What can hang from each mark
ruki: difiba digo
digo: loziv mobuz nirog rubada
mugaf: banabuz difiba nosit rubada
difiba: mugaf
loziv: difiba digo nosit
nirog: digo mobuz nosit ruki
mobuz: digo nosit
nosit: mobuz mugaf
rubada: banabuz difiba nirog
banabuz: rubada

Each row was made from one small tree. The marks that hang from a mark follow it in brackets, in alphabetical order. Every link used is in the known rows. Write each row's tree.
Each row is shifted at random along 7 fixed directions that mean nothing.
Known rows
mugaf{banabuz{rubada{nirog{digo{loziv}}}} difiba nosit{mobuz}}: |  -38 |   19 |  249 |  173 |  -62 |   -9 | -155 |  130 |    2 |   54 |  104 |   81 |  100 | -114 |  -54 |   55 | -195 |   18 | -211 |    4 | -105 |  141 | -196 |  131 |   -1 | -130 |  -30 | -116 | -163 |  -75 | -158 |   41 | -111 |  334 |  -16 |   49 |  -18 |  111 |    6 | -239 |  -52 |    2 |
mobuz{digo{loziv{difiba} nirog rubada} nosit}: |    6 | -186 |   55 |  120 |   62 |  436 |  -25 | -183 |   43 | -108 |  -57 |   75 |   61 | -154 |  141 |  120 | -144 |  -33 |   57 | -239 | -113 |   95 | -174 |   80 |  323 | -137 |  -82 |  100 |  181 | -230 | -208 |   20 |    8 |   58 |  312 |  322 |   78 | -174 |  179 |  -83 | -120 |  171 |
ruki{digo{loziv{nosit{mugaf}} mobuz}}: | -116 |  -17 |  125 |  -54 |   57 |   98 |  -70 |  188 | -122 |   60 |   46 |   75 |  134 | -110 | -111 |  -62 | -259 |  123 |  -82 |  -28 |   38 |  -14 |  -81 |   78 |   83 |    6 |   70 |  -66 | -110 |    1 |  -72 |   91 |  155 |  130 |   72 |  -88 |   67 |   97 |  -73 |  -67 |   64 |   14 |
difiba{mugaf{banabuz rubada}}: |  -33 |   23 |   88 |   72 |   11 |  -67 |   20 |    8 |  163 |  -35 |  -41 |   83 |   -1 | -196 |  143 |  229 |  -91 |   89 |   -3 |  -35 |  179 |   94 | -185 |   59 |  203 | -142 |   59 |  178 |  237 |  -62 | -212 |  -75 | -197 |   71 |  -32 |  182 | -145 |   16 |  205 |  -81 |  -27 |   47 |
nosit{mobuz{digo{loziv{difiba{mugaf}} rubada}}}: |  -75 | -151 |  -93 |   36 |   57 |  331 |   23 |   28 |    7 | -140 |  -50 |  -50 |   11 | -101 |  118 |  199 |  -92 |  -44 |  117 | -127 |  332 |  131 | -299 |  -27 |  220 | -112 |  -24 |  189 |  151 |  -42 | -221 |  -65 |  -59 |  113 |  276 |  130 |   16 | -134 |  156 |  -49 |  -46 |  134 |
loziv{difiba{mugaf} digo{nirog}}: |  -27 | -133 |  -28 |  -36 | -143 |  244 |  125 |    9 | -137 |   20 |  -33 |   93 |  104 |  -36 |  226 |   40 | -170 |  -76 |  249 | -187 |  242 |  111 |   67 |  203 |   31 | -195 |   14 |   15 | -144 | -125 |  -23 |   81 |   88 |  214 |  141 |  128 |    0 |    7 |   59 |  133 | -149 |  117 |
difiba{mugaf{banabuz{rubada{nirog{mobuz}}}}}: | -225 |    5 |   20 |  -18 |    0 |  -74 |  138 |   37 |  -48 |  -64 |  -25 |  -64 |   15 | -143 |   28 |    7 | -109 |  -51 |   50 |  195 |  283 |   47 | -101 |  143 |  -19 |  -18 |  146 |  -32 |    5 |  -29 | -123 |   47 |  -38 |  172 |   28 |  -96 | -255 |  139 |  131 | -136 |  -78 |  -38 |
difiba{mugaf{nosit rubada{banabuz nirog{ruki{digo{mobuz}}}}}}: | -274 |   57 |  232 |   11 | -138 | -127 |   51 |  194 |  115 | -109 |   58 |   94 |  227 | -371 |  304 |   26 | -331 |  122 | -278 |  149 |   37 |  -59 | -184 |  336 |  124 | -181 |  138 |   41 |  201 |   41 | -326 |  196 |  -34 |  179 | -118 |  125 |   35 |  224 |  196 |  -79 | -191 |  -85 |
nosit{mobuz{digo{loziv}} mugaf{banabuz difiba}}: |  -70 |  -28 |  465 |  186 |  -36 | -124 |  -79 |  247 |  116 |  -29 |  -29 |  134 |  251 |   -1 |  168 |   -1 | -291 |   45 | -318 | -186 | -187 |  189 | -193 |  389 |   28 |  -14 | -143 |  -55 |    5 |   96 | -194 |   26 |  -75 |  215 |   -6 |  218 |  139 | -176 |  127 | -181 | -219 |   35 |
mobuz{digo{loziv} nosit{mugaf{banabuz difiba rubada{nirog}}}}: |   29 |  -69 |  308 |  183 |  -61 |  147 | -130 |   77 |  229 |    2 |  127 |  170 |  193 | -144 |   50 |  137 | -250 |  116 | -448 | -104 | -224 |  175 | -242 |  109 |  218 | -172 |  -46 |   28 |   42 |  -24 |  -68 |   40 | -172 |  286 |  -61 |  276 |   75 |    2 |  135 | -172 | -162 |   38 |
mobuz{digo{nirog rubada{banabuz}}}: |  -56 |  -97 |  -58 |  135 |  149 |  226 |  -80 |  -14 |   31 |   50 |  210 |   -9 |  189 | -116 | -201 | -308 | -240 |  -47 |   12 |  306 | -476 |  -28 |  -64 | -113 |  188 |  180 | -124 |  -67 |  -29 |  101 |  180 | -114 |   91 |   40 |  176 |   23 |  173 | -214 |  -36 | -243 |   54 |  -98 |
nirog{digo mobuz nosit ruki{difiba}}: | -168 |   -5 |  170 |  193 |   -3 | -193 |   21 |   74 | -197 | -125 | -143 |   94 |   71 |  -14 |  128 | -273 |   -2 | -190 |  -67 |  130 | -549 |   76 |  -80 |  164 | -197 |  -56 | -110 | -104 | -132 |   26 | -168 |   65 |  -18 |  259 |   55 |  -34 |   84 |   38 |   -5 | -281 |  -49 |  -43 |
digo{loziv{difiba nosit{mobuz}} nirog}: |   70 | -116 |    9 |   10 |   56 |   95 | -138 | -124 |  -84 | -111 | -114 |  162 |    7 | -155 |  295 |  294 |   -5 |  108 |  113 | -336 |  573 |   37 | -115 |  128 |  248 | -286 |  -90 |   98 |  116 | -398 | -469 |   68 |  -41 |  157 |   55 |  266 |   40 |   14 |  114 |   88 |  -89 |  209 |
rubada{banabuz difiba{mugaf}}: | -119 |  -78 | -306 |   56 |  136 |  111 |  117 | -120 |   17 | -150 |   51 | -100 |  -44 | -106 |  -45 |   84 |   12 |  -32 |  -58 |  212 |  384 |   15 | -197 | -239 |  170 |   -6 |  121 |  163 |  134 | -152 |  -67 |  -63 |   -4 |    1 |  160 |  -36 | -137 |  116 |   -2 |  -61 |   91 |   39 |
nirog{digo{loziv mobuz{nosit}} ruki{difiba}}: |  -70 |   52 |  344 |   84 | -100 |  116 | -125 |  201 |  -95 |  -34 |  -92 |  212 |  128 | -236 |  162 |   54 | -189 |   67 | -193 |  -76 | -490 |   47 | -130 |  216 |   12 | -274 |   16 |   20 |  -83 |  -11 | -299 |  125 |  -72 |  158 |  -17 |  148 |  100 |   70 |   69 | -166 | -150 |   22 |
digo{loziv{nosit} mobuz rubada{difiba nirog{ruki}}}: |  -87 | -254 | -140 |  187 |  135 |   40 | -125 |  -28 |  -87 | -135 |    3 |   21 |  160 | -225 |   46 | -104 | -159 |  -39 |   59 |  -85 |  241 |  -65 | -131 |   67 |  239 |   -7 | -150 |  -91 |   28 | -254 | -256 |   85 |   90 |  216 |  188 |   67 |   91 |  -29 |   68 |  -80 |  -40 |   75 |
difiba{mugaf{banabuz nosit}}: |   33 |   15 |  -12 |   26 |  -28 |   68 |    7 |  -32 |   66 |   34 |  -20 |  129 |  -68 | -161 |  104 |  328 |  -28 |  138 |  -67 |  -26 |  218 |  117 | -179 |  -71 |  164 | -253 |  124 |  175 |  150 | -178 | -136 |  -61 | -164 |  116 |  -55 |  121 | -230 |  156 |  130 |  -52 |   15 |   84 |
digo{mobuz{nosit} nirog{ruki{difiba}} rubada}: |  -19 |   74 |  268 |   13 |   70 |  249 | -152 | -154 |  -27 |  -21 | -135 |  164 |  -65 | -212 |   77 |  169 | -105 |  112 |  -75 | -148 | -186 |   -1 | -137 |   66 |  277 | -280 |  140 |  118 |  256 | -269 | -287 |   63 |   67 |  -21 |  167 |  162 |  -17 |  103 |  109 | -164 |   -2 |  106 |
mobuz{digo{nirog{ruki}}}: | -264 | -108 |  -42 |   38 |   23 |  168 |  188 | -146 | -112 |  -99 |   62 | -109 |  106 |  -78 |   24 | -284 | -192 | -170 |  -67 |  195 | -355 |  -51 |  -35 |   70 |   58 |  155 |   94 |  -16 |   28 |    3 |   95 |  110 |   94 |   80 |  191 | -116 |  -45 |   25 |  151 |  -68 |  -30 |  -72 |
mugaf{banabuz{rubada{nirog}} difiba nosit}: |  -22 |  -45 |   14 |  119 |  -85 |   35 |   63 | -196 |   27 |   -5 |  -10 |   32 |  -94 |  -58 |   78 |  269 |  -40 |  -18 |  -96 | -109 |  169 |  158 | -117 |  115 |  113 | -209 |   70 |   -1 |   57 | -375 | -152 |  108 |  -75 |  270 |   69 |  141 | -263 |  260 |  127 |  -59 |  -66 |  138 |
nosit{mugaf{banabuz{rubada{nirog{digo}}} difiba}}: |  -54 |  154 |  326 |   74 |    2 |  -18 |  -45 |   63 |  145 |   30 |  -39 |   81 |  -45 |  -93 |   55 |  155 |  -75 |   41 | -182 |  230 |  239 |  147 | -149 |  116 |   96 | -218 |  148 |   73 |   29 |  -65 | -290 |  101 |  -64 |  135 |  -41 |   57 |  -66 |  177 |   66 | -172 |  -67 |  -18 |
mobuz{digo{loziv nirog} nosit}: |  -55 |  -50 |  309 |   81 |   32 |  305 |  -22 |  -82 |   10 |   -4 |  -40 |  118 |   95 |  -86 |  -33 |  -32 | -214 |  -22 | -206 |  -94 | -398 |  121 |  -78 |  149 |  155 |  -66 |    8 |  -31 |   65 |  -63 |  -46 |   44 |   82 |    0 |  246 |  147 |   69 | -143 |   62 | -209 |  -84 |   60 |
nirog{digo{loziv mobuz rubada{difiba}} nosit{mugaf}}: | -138 |  -31 |  305 |  235 |   85 |    1 | -216 |  324 |   34 |  -60 |  -54 |  125 |  265 | -302 |  123 | -142 | -266 |   58 |  -95 |  106 |  -77 |  -25 | -170 |  166 |  126 |   -3 | -102 |   22 |    0 |  101 | -393 |  -10 |   29 |  103 |   15 |   89 |  202 | -133 |   87 | -255 |  -82 |  -65 |
mobuz{digo{loziv rubada} nosit{mugaf{banabuz}}}: |  -35 |  -87 |  327 |  111 |   92 |   52 | -136 |  124 |  139 |   30 |   60 |  162 |  223 | -138 |  -14 |  -60 | -300 |  106 | -294 |  -28 | -321 |   72 | -179 |  115 |  205 |   25 |  -82 |  -13 |   67 |   62 |  -66 |   14 |  -10 |   87 |    5 |  182 |   76 | -194 |  112 | -229 | -122 |   10 |
mobuz{digo{loziv nirog{ruki} rubada{banabuz}} nosit{mugaf}}: |   67 | -138 |   60 |  184 |  173 |  274 | -300 |  -78 |   94 |   37 |   83 |  274 |   91 |  -87 |  -97 |    5 | -115 |  102 | -301 |  221 | -271 |   53 | -213 | -143 |  334 | -174 | -140 |    7 |   65 | -119 | -137 |   14 |   20 |  141 |  109 |  119 |  236 | -129 |  -44 | -257 |  -39 |   69 |
nirog{digo{mobuz rubada{banabuz difiba}} nosit ruki}: | -143 |  -71 |   83 |  317 |   94 |  -90 | -106 |  155 |   42 | -100 |  -55 |   32 |  214 | -180 |   20 | -308 | -142 | -134 |    2 |  281 | -410 |   -2 | -184 |   33 |   52 |   57 | -203 |  -66 |  -24 |  168 | -260 |  -31 |   23 |  131 |  176 |   41 |  292 | -161 |  -32 | -360 |   -9 |  -69 |
nosit{mobuz mugaf{banabuz difiba rubada}}: |  -21 |  -20 |  251 |  228 |  -77 | -162 |  -14 |   36 |  208 | -102 | -152 |  111 |   35 |   13 |  317 |  348 |  -52 |   28 | -169 | -271 |  134 |  246 | -276 |  294 |  129 | -182 | -185 |  115 |  209 | -113 | -359 |  -16 | -206 |  276 |   22 |  326 |  117 |  -69 |  245 |  -96 | -171 |  147 |
digo{mobuz{nosit} nirog{ruki} rubada}: | -174 |  135 |  473 |  -47 |  -66 |  206 |   26 |   16 |   -2 |   70 | -166 |   19 |   42 | -244 |   21 |   15 | -264 |   15 |  -53 |  -87 | -365 |   26 |  -79 |  220 |   96 | -152 |  247 |   47 |  163 |   76 | -180 |  126 |  124 |  -48 |  261 |   18 |   24 |   34 |  151 | -220 |  -25 |    9 |
mobuz{digo{rubada{difiba}} nosit}: |  -60 | -210 |  -60 |  100 |  -72 |  171 |   50 | -135 |   -8 | -124 |   -7 |  145 |   98 |  -67 |  204 |  103 |  -93 |  -19 | -274 | -121 | -133 |   53 |  -60 |   84 |  144 | -190 | -105 |   44 |  -11 | -248 |  -67 |  180 |   64 |  248 |   75 |  269 |   35 |    7 |  174 |   15 | -237 |  124 |
mobuz{digo{nirog{nosit{mugaf{difiba}} ruki} rubada}}: |  -83 |  102 |  355 |   51 |  113 |  126 | -138 |  -67 |   89 |   28 |  -17 |   93 |   -7 | -170 |    6 |  -46 | -134 |   63 | -222 |  173 | -150 |   13 | -156 |  -51 |  223 | -151 |  237 |  152 |  216 |   -8 | -181 |   62 |   34 |   32 |   67 |  -17 |  -40 |  124 |   79 | -232 |   83 |  -31 |
mobuz{digo{nirog rubada}}: | -143 | -112 |  -99 |   83 |   13 |  365 |  101 |  -36 |    4 |  -38 |   81 |  -98 |  106 | -152 |    1 |  -92 | -184 | -102 |  116 |  164 | -370 |    5 |  -86 |   -5 |  171 |   96 |  -41 |   58 |   35 |   65 |   73 |  -53 |   18 |   83 |  246 |   62 |   91 | -140 |  174 | -115 |  -35 |  -58 |
rubada{difiba{mugaf} nirog{ruki}}: |  -99 |  -79 | -168 |   65 |   37 |   68 |   66 | -140 |  -55 | -135 |  -34 |   58 |  -63 |  -86 |   98 |  129 |   57 |  -36 | -198 |  182 |  510 |   25 | -102 |  -91 |  136 | -229 |  139 |  105 |   69 | -271 | -144 |  120 |    4 |  164 |   64 |  -55 | -112 |  248 |   51 |   19 |  -31 |   54 |
banabuz{rubada{difiba{mugaf} nirog{digo{loziv} mobuz ruki}}}: | -263 |  -27 |   -9 |  157 |  153 |   15 |  -13 |  142 |  -52 | -179 |    5 |  -68 |  101 | -234 |  -48 | -210 | -106 | -156 |   58 |  451 |  176 |   -9 | -239 |   27 |   15 |   20 |   33 |  -36 |  -61 |   72 | -234 |   47 |  -63 |  171 |   96 | -171 |    8 |   21 |   12 | -263 |    1 | -116 |
banabuz{rubada{difiba{mugaf{nosit{mobuz{digo}}}}}}: |   38 |  -31 |  -16 |   29 |  122 |  135 | -227 |  -74 |   22 |  -19 |   59 |  224 |  -10 |  -58 |  -21 |  183 |  -36 |  110 | -200 |  161 |  453 |   82 | -205 | -137 |  213 | -242 |  -52 |   78 |   30 | -226 |  -89 |   39 |    6 |  201 | -119 |   66 |  -67 |   59 |  -46 |  -81 |   33 |   79 |
banabuz{rubada{difiba{mugaf{nosit}} nirog}}: |  -45 |   62 |  288 |   35 | -150 |   61 |   15 |  136 |   17 |  109 |  -69 |  130 |   60 | -102 |   25 |  145 | -158 |  -13 | -119 |  114 |  279 |  180 |  -35 |  240 |  -36 | -278 |   67 |  -67 | -114 |  -35 |  -70 |  161 |   58 |  223 |   34 |   60 |  -33 |  118 |  -43 | -128 | -101 |   16 |
rubada{difiba{mugaf} nirog}: |   18 |   38 |   82 |   28 |   69 |   19 | -111 |   29 |  -11 |    9 |   53 |  187 |   55 | -160 |    9 |   67 |  -71 |  115 | -237 |  169 |  466 |    9 |   -3 |  -58 |  138 | -222 |  105 |   56 |  -14 | -176 |  -47 |   43 |   34 |   88 | -121 |   20 |  -57 |  151 |  -49 |  -29 |   -5 |  -15 |
nosit{mobuz{digo{loziv}} mugaf{banabuz difiba rubada}}: | -172 | -167 |   -2 |  112 |  -28 |   65 |   57 | -128 |   35 | -147 |   63 |  -34 |   15 |   42 |  126 |  158 | -165 |   17 | -405 | -292 |  149 |  134 | -302 |  107 |  167 |  -47 |   93 |   94 |  158 | -266 | -202 |  104 |  -40 |  301 |  132 |   91 | -183 |  162 |  266 |  -12 | -121 |  153 |

Which tree is each row?
|    5 |  -58 |   -4 |  -19 |   11 |  217 | -131 |  -39 |  -81 |   12 |   59 |  212 |   94 | -196 |   98 |   54 | -115 |   89 |   45 |  -62 | -170 |  -26 |    1 |  -13 |  158 | -242 |  -56 |   24 |  -80 | -194 |  -76 |   52 |   24 |  227 |  -47 |  168 |   86 |    6 |   97 |  -39 |  -96 |   55 | => loziv{digo{nirog{mobuz{nosit}} rubada}}
|   92 |  -19 |  112 |  229 |   86 |    0 | -245 |   40 |   34 |   62 |   10 |  199 |   32 |  -61 |  -77 |   88 |   26 |   -2 |  -34 |  276 |   83 |  130 |  -65 |  -77 |  111 | -121 | -224 |  -42 | -135 |  -65 |  -44 |  -74 | -109 |  271 | -107 |   22 |  108 |   -7 | -132 | -215 |   67 |   11 | => banabuz{rubada{nirog{nosit{mugaf{difiba}}}}}
| -166 | -114 | -115 |  173 | -107 |   98 |   98 |   72 |  165 | -206 |   95 |  -18 |  214 | -260 |  311 |   51 | -132 |  -52 | -128 |  210 | -186 |   76 | -260 |  156 |  127 |  -98 | -214 |   58 |  125 |   19 | -208 |   41 | -195 |  325 |  -56 |  292 |  174 |  -50 |  279 | -124 | -239 |  -66 | => mugaf{nosit rubada{banabuz nirog{mobuz{digo}}}}
| -102 | -208 | -274 |   23 |  163 |  154 |  -29 | -292 | -185 | -106 |   70 |   72 |  -85 |  210 |  -52 |   -6 |   41 |  -34 | -372 |   66 |  341 |   55 | -118 | -221 |  152 |    5 |  -35 |   36 |   12 | -361 |   73 |   70 |  202 |  207 |   82 | -159 |  -84 |  107 |   27 |   32 |   39 |  123 | => nosit{mobuz{digo} mugaf}
|  -97 |  -87 |  -86 |  139 |   50 |   98 |   44 |  -61 |  -34 |  -98 |   65 |   37 |  105 |   66 |  -55 | -193 |  -56 | -102 | -326 |  227 |    8 |   97 |  -81 |    3 |   16 |  -82 |  -55 | -122 | -105 | -135 |   -8 |  125 |  151 |  231 |  145 |   33 |  116 |   55 |  -69 | -160 | -107 |    0 | => rubada{banabuz difiba nirog{mobuz{digo}}}
| -115 |  -24 |  -55 |   97 |  129 |  297 |   27 | -115 |   58 | -142 |  -52 |   15 |  -82 | -199 |   87 |  243 |  -57 |   51 |   59 |   -5 |   17 |  -17 | -186 |   42 |  359 | -117 |   68 |  164 |  284 | -274 | -398 |   -5 |  -29 |  -29 |  320 |  186 |   53 |   29 |  177 |  -85 |  -20 |   91 | => ruki{digo{loziv nirog rubada}}
|  -78 | -117 |   56 | -136 |  -10 |  -80 |  -34 |  -78 |  -57 |  -17 |   98 |   78 |  116 |   45 |  114 |  -66 | -178 |   65 | -329 | -120 |  467 |   51 | -119 |   59 |   78 | -129 |   45 |    2 |  -14 | -156 |  -98 |  265 |  199 |  285 |  -64 |   42 |  -13 |  159 |   13 |   72 |  -71 |  101 | => loziv{difiba nosit{mobuz{digo} mugaf{rubada{banabuz}}}}
|  -53 | -170 | -222 |  132 |    3 |   81 |   83 | -263 |   -3 |  -85 |  -40 |   62 | -141 |   63 |   36 |  192 |   56 |  -85 | -190 |    7 |  431 |  189 | -125 |  -39 |  168 | -212 |    0 |   32 |  145 | -365 | -138 |   26 |   80 |  191 |  265 |   55 | -103 |  122 |   48 |  -68 |  -53 |  172 | => difiba{mugaf{rubada{banabuz nirog}}}
|   62 |   -1 |  119 |   77 |   33 |  -18 | -297 |  213 |  -29 |   15 |  179 |  324 |  182 | -157 |   67 |   95 | -161 |  209 | -241 |   92 |    0 |   -3 | -119 |   36 |  145 | -214 | -203 |  -46 |  -76 | -106 |   -2 |  -51 |  -39 |  300 | -225 |  175 |  221 |   43 |  -87 | -127 |  -55 |  -45 | => ruki{difiba{mugaf{nosit{mobuz}}} digo{rubada{nirog}}}
|  -47 |  -63 |  168 |   86 |   65 |  -77 |  -99 |   57 |  152 |  -86 |   -5 |   32 |   98 |  -72 |   48 |  172 | -117 |   93 | -323 | -119 |  605 |  116 | -295 |  102 |  213 | -124 |  -16 |   15 |  127 | -148 | -357 |  102 |  -23 |  238 |   67 |  132 |  108 |   67 |   68 | -120 |  -63 |   69 | => digo{loziv{nosit{mobuz mugaf{banabuz rubada{difiba nirog}}}}}
| -168 |  -94 |   -3 |  218 |   46 | -250 |  -76 | -150 |  -43 | -158 |  138 |   10 |   65 |  -88 |   34 | -182 |  -54 |  -75 | -375 |   73 | -115 |  -21 | -203 | -107 |   49 |    9 |   28 |  -27 |   11 | -147 | -116 |   41 | -111 |  353 |  -62 | -103 |  -91 |  257 |  100 | -189 |   39 |  -38 | => mugaf{banabuz difiba rubada{nirog{digo nosit{mobuz} ruki}}}
|   39 | -196 |  -78 |  194 |   56 |  127 | -322 |  -18 | -203 |   14 |   46 |  252 |  177 | -318 |  143 |  -64 | -167 |  121 |  148 | -119 |  -69 | -154 |  -15 |    6 |  238 | -160 | -112 |  -18 |  -77 | -285 | -278 |   18 |  -51 |  279 |  -55 |   87 |    5 |   61 |   78 |  -10 |  -24 |   95 | => digo{loziv{difiba} mobuz nirog{nosit ruki} rubada}
|   16 |  -89 |  163 |   57 |   88 |   45 | -138 |   84 |   24 |   76 |  133 |  131 |  201 | -191 |  -38 | -107 | -327 |   72 |   73 |  -23 |   71 |   58 | -152 |  104 |  159 |   10 |  -14 |  -49 |  -25 |  -39 |   -8 |    3 |  -67 |  147 |  -91 |  115 | -207 |  -66 |   11 | -114 |   -3 |   38 | => mobuz{digo{loziv{difiba{mugaf{banabuz{rubada} nosit}}}}}
|  -56 |   60 |  190 |   57 |   23 |   58 |    8 |  -73 |   -8 |  109 |   41 |  -14 |  -49 |   31 | -176 |   -1 | -145 |  -23 | -190 |  -87 |  -43 |  147 | -106 |  -47 |   50 |  -31 |  166 |   53 |   30 |  -84 |  138 |   28 |   69 |  134 |  121 |  -90 | -116 |  149 |   -6 | -112 |  175 |   57 | => nosit{mugaf{difiba rubada}}
|  -20 | -138 |   47 |  174 |   67 |   71 |  -78 |    2 |   96 | -121 |   -1 |  125 |  139 | -167 |  194 |   18 | -186 |    7 |    4 | -158 |  125 |  166 | -316 |  148 |  196 | -162 | -133 |   57 |  215 | -153 | -278 |  -18 |  -90 |  200 |   73 |  303 |  -11 | -132 |  127 | -150 |  -90 |  135 | => nirog{mobuz{digo{loziv{difiba{mugaf{nosit rubada{banabuz}}}}}}}
|  197 | -163 |  -82 |  218 |   61 |  507 | -206 | -147 |   86 |    2 |   -2 |  253 |  -57 |   19 | -128 |  298 |   62 |   34 | -314 |  -20 |   20 |  219 | -189 | -219 |  322 | -404 | -158 |   34 |  -35 | -323 | -109 |   33 |    7 |  244 |  264 |  264 |  212 |  -39 |  -71 | -166 |  -66 |  197 | => mobuz{digo{loziv rubada{difiba nirog}} nosit}
|  -87 |  -46 |   53 |  118 |  134 |  -74 | -131 | -193 | -155 |  -64 |  -53 |  127 |  -15 |  -22 |   -8 |  -93 |   32 |  -41 | -167 |  102 |  -46 |  -27 |  -60 |  -79 |   87 |  -37 |  -36 |  -29 |   46 | -182 | -132 |    7 |   38 |  137 |   60 | -130 |   25 |   71 |  -18 | -171 |   96 |   30 | => digo{nirog{nosit{mobuz} ruki}}
| -155 |   32 |   45 |   51 |   -9 |   44 |   76 |   64 |  -86 |  -17 |  -50 |  -40 |   28 |  -86 |  -42 |  -33 |  -51 | -132 |  107 |  257 |   -8 |   81 |  -32 |  128 |  -60 |  -31 |  -53 |  -91 | -130 |   20 |  -52 |   66 |  -10 |  207 |   75 |  -69 |   23 |   17 |   28 | -163 |  -35 |  -46 | => banabuz{rubada{nirog{mobuz}}}
| -112 |  -65 |  125 |  190 |  128 |  -99 |  -72 |  -77 | -133 |   69 |  -30 |   63 |   61 |   18 | -244 | -364 | -138 |  -92 |  -67 |   50 | -222 |   42 |  -97 |  -35 |  -39 |   35 |  123 | -185 |  -60 |  -35 |   58 |  -29 |  144 |  208 |  271 | -205 | -114 |   71 | -105 | -367 |  135 |    4 | => digo{nirog{mobuz nosit ruki} rubada{difiba{mugaf{banabuz}}}}
|  -96 | -103 |  179 |   70 |  -10 |  160 |   36 |    8 |    5 |  -89 |  -15 |   95 |  142 | -139 |   91 |   16 | -188 |  -20 | -221 |  -82 | -345 |   84 |  -97 |  145 |  109 |  -46 |  -65 |   18 |   27 |  -31 |  -69 |   75 |  -21 |   78 |   80 |  179 |   31 | -118 |  133 | -113 | -149 |   52 | => mobuz{digo{loziv} nosit}
| -122 |  -43 |  260 |  225 |  137 |   82 |  -88 |    5 |  -18 | -114 | -276 |  116 |  -45 |  -39 |  107 |   39 |  -39 |  -63 | -103 |  -41 |  122 |  173 | -208 |  140 |  148 |  -88 |  -49 |   54 |  192 | -149 | -494 |  -26 |  108 |   -6 |  289 |   34 |   63 | -101 |   81 | -272 |  -17 |  119 | => nirog{digo{loziv mobuz} nosit{mugaf}}
| -205 |   58 |  263 |   79 |  100 |   28 |   47 |   81 |  186 |  -44 |   98 | -168 |  118 | -189 | -104 | -207 | -207 |  -56 | -237 |  322 | -245 |   18 | -270 | -100 |  143 |  128 |  227 |   90 |  167 |  272 |  -16 |   -4 |  -72 |   67 |   95 | -113 |  -37 |   95 |   98 | -321 |   91 | -163 | => mobuz{digo{rubada{nirog{nosit{mugaf{banabuz difiba}} ruki}}}}
|   26 | -106 |   -4 |  133 |  -58 |  101 | -141 |  -29 | -110 |   -1 | -118 |  337 |  -47 |   17 |  187 |  210 |   79 |   49 | -231 |   -5 |  -64 |  156 |  -94 |   -1 |   22 | -406 | -167 |   35 | -135 | -263 | -206 |  104 |   26 |  386 |  -33 |  133 |  125 |   49 |   97 |  -93 | -176 |  144 | => nirog{digo{rubada} mobuz{nosit{mugaf}}}
